Table B holds the same points as the rows below and some others, measured another way and shuffled. Each row below is followed by which row of B it is.
B:
0: [ 564 -245  271 -385 -171   82   62  -26   54   82 -416  582  -17  324
  195 -495  -43  -12  -77 -431 -108 -341  202 -307  111  352   91  237
 -150  -47   87   88  194 -245  120]
1: [  35 -105   72  461  -68 -302   33 -113  161 -145  427  -82 -159 -308
 -133  424 -150 -289 -106  -10  307   52   32   84 -161  -99  113 -354
  159  100  -14  -15  198 -167 -238]
2: [  31  -89   12  278  -85  -53   77 -165  103  -54  214  -79 -149 -218
   32  173  -53  -58 -126   32  209  -18  -70   81    1  -68  127 -204
  149  -33  -73 -152  175  -18   55]
3: [ 106 -151  -19   48  -86   13   19 -182 -105   19  165  -22  100  -44
  -60    0  128  -29  -89  -38   56   63   94   42   26 -191 -119  100
 -111 -135   71  -16  147  -22 -154]
4: [ 135  -81  -53  -70 -206  -45  -17  -94   30  111  158  127  120  -84
  -29 -156   50  -27  -55    9    2  -58 -234  171   88 -217 -132   80
  -53  -56  -18   -6   29  -49  -70]
5: [  50 -600  120 -826  203  486  379 -268 -283  -89 -548   10  131  510
   48 -116  640  840   58   12 -474  438 -302  387 -147 -278  -70  -49
 -423 -372  188 -118 -197 -351  685]
6: [ 259 -274  110 -176 -225   84   67  -13  127   27 -106  405   22  248
  125 -359    7  185  -24 -115  -34 -289  -92  -19   56   65   74  138
   71  -48  -18  -70   81  -95  301]
7: [  66  275  -22  361  -59  -56  -14  128   40  306  166 -331 -123 -195
  -32  351 -190  -83   93   63 -132  100  159  -27   35  -98  -18   -6
  102  228  104  273  170  -80 -494]
8: [  61 -108    9  130 -155 -164   25  -41  150    5  262   -7  -26 -187
  -40   77  -74   14  -42    7  138  -27 -204  190  -16 -245    2 -114
  117   38    8  -36   84 -102  -10]
9: [ 218   90   69  400 -278  -72 -125  -99  -19   72  141  173 -153 -231
  -41  150 -168 -420 -105  -17  193 -324  -78   14   91   32   93   -7
   89  177 -152   20   30   -1 -179]
10: [   9   -3  141  490  -89  -37   70   -5   28 -166  294 -267 -215 -156
   66  383 -168  -33  -58   61  162  -59  175  -14  -46 -130  188 -154
  283   95   48  -44  152   96   39]
11: [ 110  -83  -21   55 -236  -21   19   -6   96   59  217   58   94  -70
   52 -206   93   39  -51   -1   -1 -135 -131  114  110 -287 -109   96
   72  -65   36  -39   86   70   47]
12: [ 199  324  -86  -99  101   21 -130 -205 -282  405 -111 -255  -86 -119
  -34  344 -632  -30    4  -22   26  235  215 -179  147  328   58  281
 -153  132    0  228  220 -178 -661]
13: [  19 -105   81  326 -143 -180  -35   36   19  -93  388  -87  -19  -48
 -141  344 -214  -10   39   75  143  -16   50  114 -134 -234   33  -15
  177  163   72   95   43  -72 -172]
14: [ -27   -3   20  498 -146 -251    6   89  193   -5  462 -201 -100 -267
 -110  360 -125  -96   23   73  152    4  -19  152  -97 -310   24 -196
  255  186   59   78  131  -73 -225]
15: [ 121 -130  159  132 -195 -333   11  137  153 -224  492   41  101  -45
  -72  104 -135 -145   -3  -40   34  -15   10  106 -142 -319  -84 -102
  122  111  179  172   50  -88 -194]
16: [ 145  -67  136   49 -228 -255  119  191  280 -188  430   22  106 -106
  113 -164   93 -135  -49  -69 -127  -50  -73  104  -24 -385 -139 -183
  117   -5  199  112   93   22  -33]
17: [ 572   -7  246 -420 -117  118   47   -6   23  216 -533  486 -120  256
  231 -350 -208  -80  -35 -353 -235 -263   94 -297  152  500  146  165
 -171   77   24  187  131 -291   -9]
18: [ 375 -181  123 -452 -174  133  121   59  180  154 -296  465   36  376
  264 -563  -84  261    9 -195 -241 -243  -19 -172  134  274   71  211
    7  -63   32   25  170 -149  249]
19: [ 205 -147  201  148  -85  -18  -10 -100 -111  -49  -63 -113 -189 -156
   -1  240 -188  128  -73 -204  286 -143   61   35   35 -184  174   82
   59   78   93  -36   66 -106  148]
20: [  73  -82  103  169  -85 -129  101   -3  129 -114  241 -126  -89 -154
   58  151  -63    8  -63  -28   72   27  -14   79  -40 -197   65 -183
  139   19   91   -9  137  -51   30]
21: [ 170   -8  166   79 -185 -161   -7   62   47 -120  229   53  -38  -52
   26  129 -261 -110  -22  -17   24 -110  -83   74  -33 -117   55  -50
  116  153   60  111  -14  -56  -56]
22: [ 393 -318  230 -166 -158  135  -54 -138 -190    0 -283  294  -21  237
   57 -193 -160  226  -64 -333  201 -336  242 -178  107   63  133  447
  -57  -42   90  -40  110 -103  236]
23: [ 110 -311   89 -842  -51  486  265 -175 -264 -155 -321  330  247  631
  204 -389  405  458   18  232 -654  166 -445  294  -20  -22 -106   47
 -314 -293  -10  -74 -330  -38  590]
24: [  56 -117   11   53  -79  -97   80 -111  106  -66  241   18  -20  -69
   19   75  -89   -8  -75   50   71   60 -105  101  -45  -59   42 -159
   83  -36  -20  -63  134  -81  -18]
25: [ 110  229 -116  173 -159 -149  -46  -16  131  279  241  -65  -28 -300
  -16   62 -170 -242  -34   56  -22   20 -160   79  114  -64  -84  -64
   41  112  -51  126  144  -65 -422]
26: [ 173 -109  112   74 -145 -113   77  -29  142  -59  125   84  -71 -125
   43   15    7  -98  -79  -91   39  -72 -117   89  -11 -118   37 -173
   50   22   31    0   88 -122   32]
27: [ 142 -269   94  192 -231   64  167  125  251    9   94  184   13  127
   94 -276  407   97    5  -76 -146 -218   53   16   -6 -239  -55  -48
  136  -67  104  -18  160  -19  226]
28: [ -75  329   -8  842 -164  -20   53   93  109  -13  520 -511 -226 -398
  164  357  -79 -270  -87  179   65  -83  275  -97  110 -213   81 -166
  392  101   26   -6  268  376 -210]
29: [  55   92   81  349 -148 -400  -18  143  215  -63  519 -196  -70 -330
  -87  357 -309 -211    6   12  126   44  -67  139  -96 -301    2 -230
  218  240  117  185  100 -116 -353]
30: [ 124  120  185  596 -177 -317  -59  145   99  -97  437 -187 -173 -330
 -101  486 -245 -383  -12  -42  157 -100  129   35  -95 -248   67 -197
  215  311  115  224   77  -66 -368]
31: [ 199  -80  132  435 -194 -215  -20  -20   89  -64  290   71  -82 -238
 -103  178   64 -410 -100 -142  168 -153  120    6  -51 -179  -11 -146
   45   97   56   93  142 -102 -259]
32: [ 360  280   50 -532  -28   55  110  183  112  338 -215   22   60  192
  326 -359 -323  142   75 -133 -516  105  122 -259  201  276  -62  191
  -91   35  193  330  230 -122 -297]
33: [  94   76  110  406 -189   -7   50   67   56  -73  265 -123 -111 -128
  114  125  -18 -164  -58   37  -14 -153  125  -38   51 -152   53  -67
  199   73   50   31  116  157  -28]
34: [ 325  -17   46 -431 -290  206   51   48  123  112 -138  391  107  334
  417 -728 -248  280  -59  -65 -185 -381  -55 -215  310  239   62  408
  143 -125  -38  -96  160  200  361]
35: [ -71   14   50  253  -27 -241   85  146  178  -72  456 -389  -65 -159
   -9  388 -310  183   71   99   55  193   22  132 -125 -316   53 -169
  283  151  176  112  146  -70 -156]
36: [ 152 -155  109 -387   14  281  154 -138 -213   24 -292   10   10  217
   86   -9  179  295    4   14 -309  145 -166  162   10  -75   -7   26
 -222 -100   77   29 -109 -152  233]
37: [ 175 -220  150   39 -162  172   86  -25    9  -80  -41  228  -57  292
  141 -115  -34  168  -19  -10  -40 -233  116  -96    6  113  156  116
  145  -22   -8  -77   94   21  287]
38: [  31  -58   46  264 -123 -377   62   36  270 -155  550 -126  -13 -301
  -33  182 -152 -176  -78  -13  178   85  -54  124 -101 -284  -21 -290
  189   53   99   39  197  -81 -215]
39: [ 199 -247   24 -375  -51   75  184 -138   19   57 -110  112  143   14
   40 -286  474   93  -78 -131 -252  160 -222  206   31 -277 -212  -98
 -298 -238  126   11   33 -209   94]
40: [ 132    0  -29   95 -140  -32   11 -167  -16   10  234  -95   39 -233
   84 -102    5 -113 -175  -66  136  -33   46   -3  160 -186  -78   68
  -10 -151   33  -92  207  130  -90]
41: [  69 -235   57   10  -48   33  124   18   64  112  -20   35   -3  116
 -108  124  218  199  105   13 -187  108  -96  195 -138 -203  -39 -107
  -40   47  103  113   13 -300   -9]
42: [  80  258  -43  118   96 -112   17   61    9  363   61 -450 -121 -226
  -58  416 -312   69  104  -23 -112  320  164  -20   16  -63  -18  -19
  -11  198  172  311  230 -253 -589]
43: [ 302  205  -11 -289   12   -7   12  -10   23  385 -184  144  -24  131
   53   -7 -370  -98   69  -58 -314  144   85 -189   59  449   12   75
 -156  137   12  319  196 -323 -540]
44: [  13  -87   18  305 -242 -218 -132   -2   22  -69  468  157   37   27
 -214  307 -351 -137   54  202  168 -112 -132  169 -149  -96   34   18
  204  232  -92   84  -50  -85 -242]
45: [ 387  105  151  -92 -170  390  143  139   59  274 -420  216 -133  335
  415 -454   42  123   13 -145 -418 -337  304 -394  262  370  125  260
   66  -15   49   88  239   98  175]
46: [ 137  -10  -39  182 -194   75  -13 -207  -13   82   92   64  -64 -199
   77  -93   25 -134 -168   -5  167 -194  -98   29  182  -53   29   45
   43  -83 -123 -162  133  109   54]
47: [  74 -217   84 -769   79  483  306  -83 -240   27 -459  -38  113  464
  191 -174  378  682  103  143 -661  324 -366  309   -5 -175  -78   23
 -298 -213  137   19 -250 -155  518]
48: [ 256  255  -10  -85   89    3   34  -56  -32  386 -173 -181 -132 -106
   70  160 -295  -74    8 -131 -174  217  225 -197  103  273   29   33
 -141   92   89  263  287 -251 -536]
49: [  66  -10   72  517 -239  222   55   -3  -44  -25  152  -77 -115  -18
  140   16  196  -58  -78   74    1 -293  214  -77  119 -152   64   90
  211  -30  -11 -105  129  295  164]
50: [ -51   23  -62  503  -26  -88  -89 -256  -83   58  275 -234 -229 -291
 -152  575 -413  -86  -73  128  429   41   47   61  -33   38  218  -66
  190  132 -150 -102  175  -61 -244]
51: [  95   97   83  276 -197   70  -17   -2  -75  -36  186  -64  -91  -32
   96  139 -187  -67  -38  105   11 -182   38  -12   84  -60   95   78
  180   98  -25    6   26  168   11]
52: [ 146 -306   83   77  -87  120   18 -195 -107    3  -63  149  -51  152
  -49   52  -13  168  -41  -71  167 -121  120  -23  -21   27  119  155
   13  -49  -18 -101  127 -116  130]
53: [ 108 -174   25  -80    6  268   10 -236 -264  201 -319  -31 -116   96
  -75  216  -29  342   27    7   37   23  -98  142   27  -12  119  172
 -109   12  -42  -51  -35 -211  148]
54: [  99 -195   64   64 -143  -40    8   19    9   19  153   45   59   94
  -80   63  -38  159   55   -5   10  -45    6  103  -61 -219  -26  115
   58   58   97   75   43 -119  -28]
55: [  87  197   84  415 -210   39   -5  110  -10   22  230 -308 -132 -220
  164  135 -126  -25  -42   22   24 -196  120  -28  169 -282   50  100
  242  103   93   35  100  263    3]
56: [ 346  316   -9 -442  -54   87    7   90   20  463 -281   71    4  137
  211 -226 -408   90   87  -73 -409   42    6 -189  222  341  -20  251
 -109  123   61  311  151 -175 -357]
57: [ 167 -176  109   69 -152 -122   -8   10   34   20  117  124    9    3
 -130  119  -20  -15   33  -69   21  -55  -78  139  -91 -194  -23  -11
   -5  114   79  126   -1 -237 -107]
58: [ 118 -157  101 -107  -40  239  205   58   46  210 -349 -111 -140   28
   80   11  357  424   93  -63 -288   29 -256  256   23 -311   21  -98
  -48   18  126   38  -61 -232  356]
59: [ -41 -129   40  457   16 -145   83 -146  115  -50  241 -200 -260 -254
 -111  526 -157  -31  -53   48  295  109   10  108 -155  -50  213 -335
  201  105  -47  -82  197 -203  -82]
60: [ 190   79  170  404 -182 -179  -49  119   26    9  225 -129 -115 -240
  -54  281 -114 -249  -10 -120   74 -136  126   10   -5 -256   11  -36
  100  219  143  203   70  -61 -267]
61: [ 131  162   44  266 -186 -207  -97  121   44  117  314  -46  -17 -131
 -101  262 -277 -241   63   49  -39  -41    4   53  -26 -124  -45   11
   94  263   57  272   34 -100 -452]
62: [ 140  206 -255   52  -21  -50 -104 -246  -31  522   43  -50    6 -261
 -121   80 -206 -214  -51    7   51  165    6  -46  160  182 -105  118
 -169   12 -111  116  293 -197 -684]
63: [ 147 -259   36 -686   75  397  241 -236 -239   94 -462   24  101  246
  116 -212  448  470  -17  -12 -433  278 -324  270   57 -166 -113   19
 -401 -286   92  -50 -132 -210  382]
64: [ 133 -252   -4   33 -146   46   58 -176   37   24   78  139   40  -13
   13 -166  169   63 -108  -76  117  -97  -22   50   58 -129  -26   55
  -12 -159   -9 -139  168  -34  115]
65: [  74  -99   19 -213  -42  581  192 -160 -289  154 -414  -53  -27  248
  169 -112  480  379    9  143 -436   32 -169  166  136 -126  -25  114
 -187 -183   -8  -90 -136   59  430]
66: [  40  281  119  894 -152  -61   46  137  102   12  340 -444 -333 -442
   90  470  -11 -364  -68   17   79 -143  306  -98   57 -216  128 -246
  317  209   79   94  228  188 -236]
67: [ -92 -475   87 -520   22  623  463  -32 -112 -171 -290  -19  158  618
  257 -314  839  835   94  255 -704  234 -275  346  -81 -382  -99  -78
 -125 -384  155 -183 -201   47  901]
68: [ -49   91   67  751 -134 -200   19  181  133  -14  510 -386 -145 -281
  -99  507  -48 -173   51   83   78    7  237   52 -110 -376    9 -183
  294  227  150  170  171   29 -339]
69: [  94   21  145  498 -130  -20  -23  116  -14   98   85 -226 -215 -139
  -79  429  -92   27   83  -32   69 -125  140   51  -37 -253  110    7
  182  263  113  155   47  -89 -114]
70: [ -29  -61  109  296  -29 -283   45   94  128 -121  419 -250 -102 -126
 -116  508 -326   55   71   74  114  163   19  150 -213 -234   98 -222
  233  218  133  142   84 -191 -206]
71: [ 391 -149  220 -353 -319   51  155  177  308  -76  -96  482   47  274
  402 -705    2  118  -64 -192 -244 -412 -116 -130  166   87   53   86
  143  -76   65  -33  107   56  462]

[  16  145   59   38  -13 -299  -79 -159  -82 -217 -242   -7  159  -11
 -319  105 -111 -185   48  -17   -2   45 -118   87 -145  -90 -166   50
 -188   81 -149  106]
20
[ 168  271 -101   87   73 -125   13  274   46  -67  160 -156  -79  208
 -195  189  189 -166  -97  -74 -158    7  178  233 -286   88 -127  222
   25  -81   73  -45]
3
[-203  -86 -148  283   72 -121 -120 -318 -127  -29  -68  -33   97   87
   89   99   26    6  -62 -115  113  135 -219   80  135 -201  124  149
 -423  250  -23  204]
55
[ 203  210 -239 -112   80 -131  -25  178 -166 -287  -13 -205  -70   95
   -6  198  361 -118   94 -140  -62  141   14  130 -330  142   61   95
    5  119  210   11]
49
[ -72  117  -60  329  137 -212 -140 -159  145 -148  -86  135   85  -34
  -40   42  -80  -66   99  -14  -41  124  -73   79   35 -134 -151  183
 -339   94   30   26]
32
[   4  -52 -128   30  -93 -270    5  318  171  -19  107 -170   81  169
 -313  349   39   52 -328  -10  -49  -63   17  273 -295  125  -45  138
  246 -138  148  184]
16
[  69  105 -100 -305  -89  -39  159  188   11   22   66 -276   43   69
 -120  288   98  -33 -408   70  102  160  -28  176 -260   44  -50 -216
  186 -146  170  225]
37
[ -10   60   34  131   53  -63   26 -323   12    7 -147  114  112   43
   72   -2 -169  -44   20  -31   71  158  -61   18  119 -216 -116   15
 -297  266  -46   50]
52
[ 115 -287   24  250 -109   81  168 -238   16  572  -56 -154  -52  140
  573  284 -119  293 -521   72   21  -54 -290 -184  149 -147  177 -154
  268  136  157  -12]
31
[ -28 -287  -12  202  -38 -142 -197  -10   34  -68  -68   78   14  371
   33   -5   -9  170  201 -292  -62  -95   84   64  205   39  257  373
 -102  265   -5  -34]
11
[  64  214  -53 -277 -116  -25  218   76   73  -12   20 -266  -49   10
 -217  145  140 -146 -302   49  -12 -119   37  236 -319   42 -205  -69
  271 -293 -293   96]
5
[ 209  401   88  -70   91 -251 -192  119  153 -393 -178  106  130  -76
 -272   20 -117 -231  321   55 -124  234   86   12 -142   37 -281  -31
 -225 -148  103  -37]
61
[  49    3 -101   19  -80 -135   14  279 -101   37  188 -296  -48  410
 -292  257  212  -72 -259 -187  -77 -143  141  304 -238  113  104  282
  126  -37  -47  102]
40
[ 129    7  102 -542 -257 -120  149   61  -93 -132 -210 -207  109  127
 -344  133  -30  -64 -150  -41   86  -49   20  129 -245   86  -55 -196
  308  -60 -198  164]
59
[-105 -232   -2  323  -26   94   -4 -285  -81  505  -26 -247 -117   58
  560  261   -7  211 -610  126  112  110 -461 -211  280 -238  257 -227
  -26  -47  174   83]
7
[ 193 -101   85    2  -69  -13  -89 -175  101  -24 -294   46  -85   35
  369  -71  -23  150  245  -73 -130 -125  -90 -221  170   40  111    9
  146   -7 -144 -217]
41
[ -62  107  -65 -332 -107 -122   16 -119   74 -248 -173 -100  198 -107
 -210   71  -32  -84   -3   39  111   77  -94  134 -127  -17 -115 -152
  -46 -177 -232  278]
69
[  88 -146   84  126  -45  -27 -109 -132  148   22 -164   86  -59  172
  248  -72  -71  151  196 -129 -113 -123   18 -102  232    0  117  156
   21   44 -128 -172]
29
[ -20  194 -183   51   63 -252  -91  -78   63 -267 -110  -42  172 -143
 -134  183   23 -114   39   47    3  153 -152  128 -205  -33 -148   21
 -201  -32   31  204]
68
[  19 -182  176  374    9   -5 -261  -58 -310  300  -67 -256 -290  359
  318  117  129   63 -265 -116  -73    9 -261 -247  330 -104  409   61
 -127    9  125 -189]
34
[ -43   46  -74   50  -17 -173  -12 -289  165 -124 -172  108  279  -88
  -49   67 -212   -7   97   20   54   71 -101   90   -2 -130 -165   21
 -215   86 -147  208]
60
[  79  151 -269    4   63 -204 -107  -26  -27 -351 -125  -99   46  -73
   15  136  243  -78  226  -94  -74   41 -105  103 -241   89   10  146
  -87   31  -21   76]
67
[ -53 -346 -178   81  -76 -266  -86 -133  132 -199 -213  149  211   97
   38  117  -80  260  208 -191   30  -60  -84  101   11   53  146  238
   25  360   52  150]
27
[ 191  174  130 -412 -120 -161  217  -17  125 -168 -257   63  188  -80
 -290   91 -228  -90  -68   97   80  150   50  102 -253  -16 -350 -270
  178   74   23   86]
17
[   5  253   -5 -136  -25 -112   21  187  128  -16   85 -202   90    8
 -279  237  -32 -149 -359  157   40  194  -16  170 -192  -27 -204 -178
  -22 -345   96  215]
13
[-125 -244  169   48 -110 -275 -123 -184   14 -118 -252  171  252  218
 -304   13 -332   67   69 -140  107   44  -30   83  174 -123   20  118
 -213  307  -53  162]
8
[ 129   65  -25 -371 -137  -92  109  154  317 -114  -24   18  261   58
 -203  131 -191   49  -11   37   48  101  181  182 -157   93 -182 -130
  164 -124   45  222]
43
[ 116 -224  -11  142  -94 -174  -21  -68  121  -45 -145  118   57  258
   18   25  -71  158  216 -231 -134 -258  108   88    8   73   69  357
  144  285 -151  -94]
39
[ 102  -75  180  289   84 -288 -184 -144 -112 -166 -363  196  -74   95
   23   -2  -96   16  178 -127  -69  119 -154 -144  113  -94   18  126
 -163  432  236 -243]
71
[ 115 -166  -72   76  -91  290  160 -177 -217  560   44 -482 -343  175
  739  231  313  182 -578    6    0 -117 -321 -199  125  -71  374 -187
  311 -133  -47  -86]
10
[  22  -37   81 -282 -144 -213   13  220   66 -166 -109  -76   81  152
 -394  151  -54   -6 -152  -41   47   42   56  174 -169   88  -65  -49
  185  -55   68  127]
18
[ 104 -153  107  113  -24  132  -77  -60   51  223  -64  -73 -236  233
  459  -34   63  180  -55  -91  -81  -40  -37 -189  318  -18  241   14
   76  -52   16 -227]
56
[-108   93  -15  -96  -72 -158   -3  137  145   -1   73 -165  154   63
 -343  239  -92  -71 -376  104   82  126  -32  220 -131  -42 -138  -98
  -34 -284   33  300]
54
[ -39 -106  111  204  -97  136   18 -294   -6  523  -57 -292 -124   12
  472  186  -64  122 -574  189   31  -38 -399 -236  264 -214  139 -279
   70 -333 -129   32]
70
[ 213   97  -27  305   92  -44 -128 -257 -217   78 -202 -142 -146    7
  467  123  143  -33   40  -24 -128   48 -298 -252   58  -88  151    3
 -128  104   51 -183]
33
[ 157  319  138  -99   17 -193   75  157 -142 -126  -92 -152 -118   83
 -379  140   83 -283 -229   13  -45  107   25  137 -303  -22 -248  -53
   47  -12   59  -91]
63
[ 159  -85  -28  -81 -110  -32  126 -250  257  -34 -206  162  146   35
  182  -51 -165  145  254  -97  -58 -169   88   32   25   10  -91  105
  145  169 -280  -27]
0
